Below are the code and all the weights of a small trained network. Each question names an input and a class and asks about switching units off, where a switched-off unit gives its printed mean instead of its output.

import numpy as np


def w(rows, s, z=0):
    codes = np.array(rows[::2]) - 128.0
    scale = np.full(codes.shape[1], s)
    scale[-1] = z or s
    return codes * scale


def norm(h):
    return h / np.sqrt((h * h).mean(-1, keepdims=True) + 1e-5)


def f(y):
    return y / 2 * (1 + np.tanh(0.7978845608 * (y + 0.044715 * y**3)))


def log_softmax(a):
    a = a - a.max(-1, keepdims=True)
    return a - np.log(np.exp(a).sum(-1, keepdims=True))


def net(x, mask):
    res = np.array(x, float).reshape(1, 5) / 4 @ E
    u = 0
    for l in range(3):
        y = f(norm(res) @ A[l][:, :-1].T + A[l][:, -1])
        res = res + np.where(mask[u : u + 3], y, B[l][:, -1]) @ B[l][:, :-1]
        u += 3
    return log_softmax(norm(res)[-1] @ U[:, :-1].T + U[:, -1])


A, B = {}, {}
E = w([
[56,177,131,101,230,145,102,174,193,213,28,212],'x0',
[87,26,71,89,101,113,2,147,29,158,86,24],'x1',
[226,246,73,54,111,119,130,177,161,19,58,193],'x2',
[153,137,125,158,143,122,131,130,138,134,123,106],'x3',
[119,158,130,124,131,143,124,155,107,137,152,118],'x4',
],0.0075)
A[0] = w([
[63,126,172,169,213,166,61,97,227,134,133,203,63],'0.n1',
[17,158,82,119,190,131,91,173,79,135,3,99,3],'0.n2',
[72,89,200,213,166,134,211,99,155,127,200,159,54],'0.n3',
],0.0047,0.0037)
B[0] = w([
[107,208,91,203,125,103,153,231,104,166,137,142,231],'0.n1',
[154,129,116,94,119,145,103,9,184,137,143,107,233],'0.n2',
[79,147,40,133,104,187,84,124,160,78,121,118,250],'0.n3',
],0.013,0.0028)
A[1] = w([
[212,126,188,113,100,165,206,145,142,36,136,136,44],'1.n1',
[144,127,46,101,93,102,23,161,117,124,39,153,2],'1.n2',
[178,77,75,124,1,140,77,144,38,114,56,64,61],'1.n3',
],0.0054,0.0049)
B[1] = w([
[146,193,74,120,82,149,179,60,5,187,101,201,197],'1.n1',
[122,254,87,107,212,185,75,89,139,73,96,77,169],'1.n2',
[83,103,148,167,123,94,183,246,126,84,137,118,252],'1.n3',
],0.012,0.0043)
A[2] = w([
[209,170,179,56,230,154,155,189,179,149,44,222,22],'2.n1',
[117,84,157,125,188,99,45,90,101,235,61,132,2],'2.n2',
[112,121,132,194,65,201,193,50,125,25,254,105,55],'2.n3',
],0.0058,0.005)
B[2] = w([
[148,23,221,137,145,91,108,101,132,69,170,104,216],'2.n1',
[159,92,8,35,52,102,129,141,66,190,53,163,165],'2.n2',
[132,184,108,77,154,133,13,23,200,116,89,73,253],'2.n3',
],0.012,0.0041)
U = w([
[120,167,93,94,154,145,58,67,185,94,116,96,252],'0',
[195,182,103,137,73,148,186,74,85,121,158,192,127],'1',
[79,47,199,165,106,99,112,139,91,130,207,53,136],'2',
[156,149,84,115,112,91,138,218,80,25,109,103,37],'3',
[45,132,126,219,148,175,168,168,178,186,169,177,83],'4',
[170,129,250,127,172,73,171,157,151,80,142,189,87],'5',
[93,71,64,86,126,111,133,139,101,234,107,125,79],'6',
],0.018,0.0037)

Each question gives the input, the list of numbers given to net, and the class t.
The units are the neurons (one row each of A and B). Each row of codes is followed by its name. A weight is (code - 128) times the scale printed after its matrix; where a second scale follows, it is the last column's (A, B and U).
mask holds one flag per neuron, layer by layer. A switched-off neuron (its flag False) gives its mean, the last column of its row in B, instead of its output. The means were averaged over made-up inputs and are rounded, as every weight is.
A unit's drop is (log p(t) with every unit on - log p(t) with that unit switched off) / (log p(t) with every unit on - log p(t) with every unit switched off).
The circuit of an input: a set's keep is (log p(t) with only the set's units on - log p(t) with every unit switched off) / (log p(t) with every unit on - log p(t) with every unit switched off). Starting from all 9 units, units are removed one at a time, each time the one whose removal leaves the highest keep (on an exact tie, the one counted first), for as long as the keep stays at least 0.8.
units of the circuit, in order: the units of the circuit, biggest drop first
k most important neurons: the k neurons with the biggest drops, biggest first
top k neurons in layer l: the k neurons of layer l with the biggest drops, biggest first
drop when u is switched off: that unit's drop, to one decimal
input [2,-1,8,3,8], class 5: 2 most important neurons	(2.n1, 0.n3)
input [0,3,1,7,5], class 3: 3 most important neurons	(2.n3, 1.n3, 2.n1)
input [1,6,-8,0,1], class 6: units of the circuit, in order	(2.n2)
input [-4,-2,0,3,-3], class 0: 2 most important neurons	(2.n3, 0.n3)
input [-5,-8,-2,-3,-5], class 0: 2 most important neurons	(2.n3, 0.n3)
input [8,2,-1,1,-5], class 6: 2 most important neurons	(2.n2, 0.n3)
input [0,0,-7,-1,-3], class 0: 3 most important neurons	(0.n3, 1.n3, 2.n3)
input [5,1,-2,7,7], class 6: 3 most important neurons	(2.n2, 1.n3, 0.n2)
input [-6,0,4,-5,-6], class 1: top 2 neurons in layer 0	(0.n3, 0.n1)
input [-6,0,1,1,0], class 1: 3 most important neurons	(1.n1, 0.n3, 0.n2)
input [5,-1,8,1,2], class 5: 3 most important neurons	(2.n1, 0.n3, 2.n3)
input [3,0,0,-6,4], class 4: 2 most important neurons	(0.n1, 2.n3)
input [1,-2,-1,6,2], class 4: 2 most important neurons	(0.n1, 2.n3)
input [-7,-2,-8,8,-5], class 0: units of the circuit, in order	(2.n3)
input [-2,6,1,0,0], class 3: 3 most important neurons	(1.n2, 1.n3, 2.n1)
input [1,7,-8,2,-3], class 6: 2 most important neurons	(2.n2, 2.n1)
input [0,-6,-1,-2,0], class 0: 3 most important neurons	(0.n3, 2.n3, 1.n3)
input [5,-2,0,-4,2], class 4: drop when 0.n1 is switched off	4.5
input [7,-3,8,6,7], class 5: drop when 2.n1 is switched off	0.1
input [1,-3,0,-6,5], class 4: drop when 2.n3 is switched off	0.0
input [-1,-8,-3,-8,1], class 0: drop when 2.n3 is switched off	0.5
input [-7,0,6,5,-4], class 1: top neuron in layer 1	(1.n1)
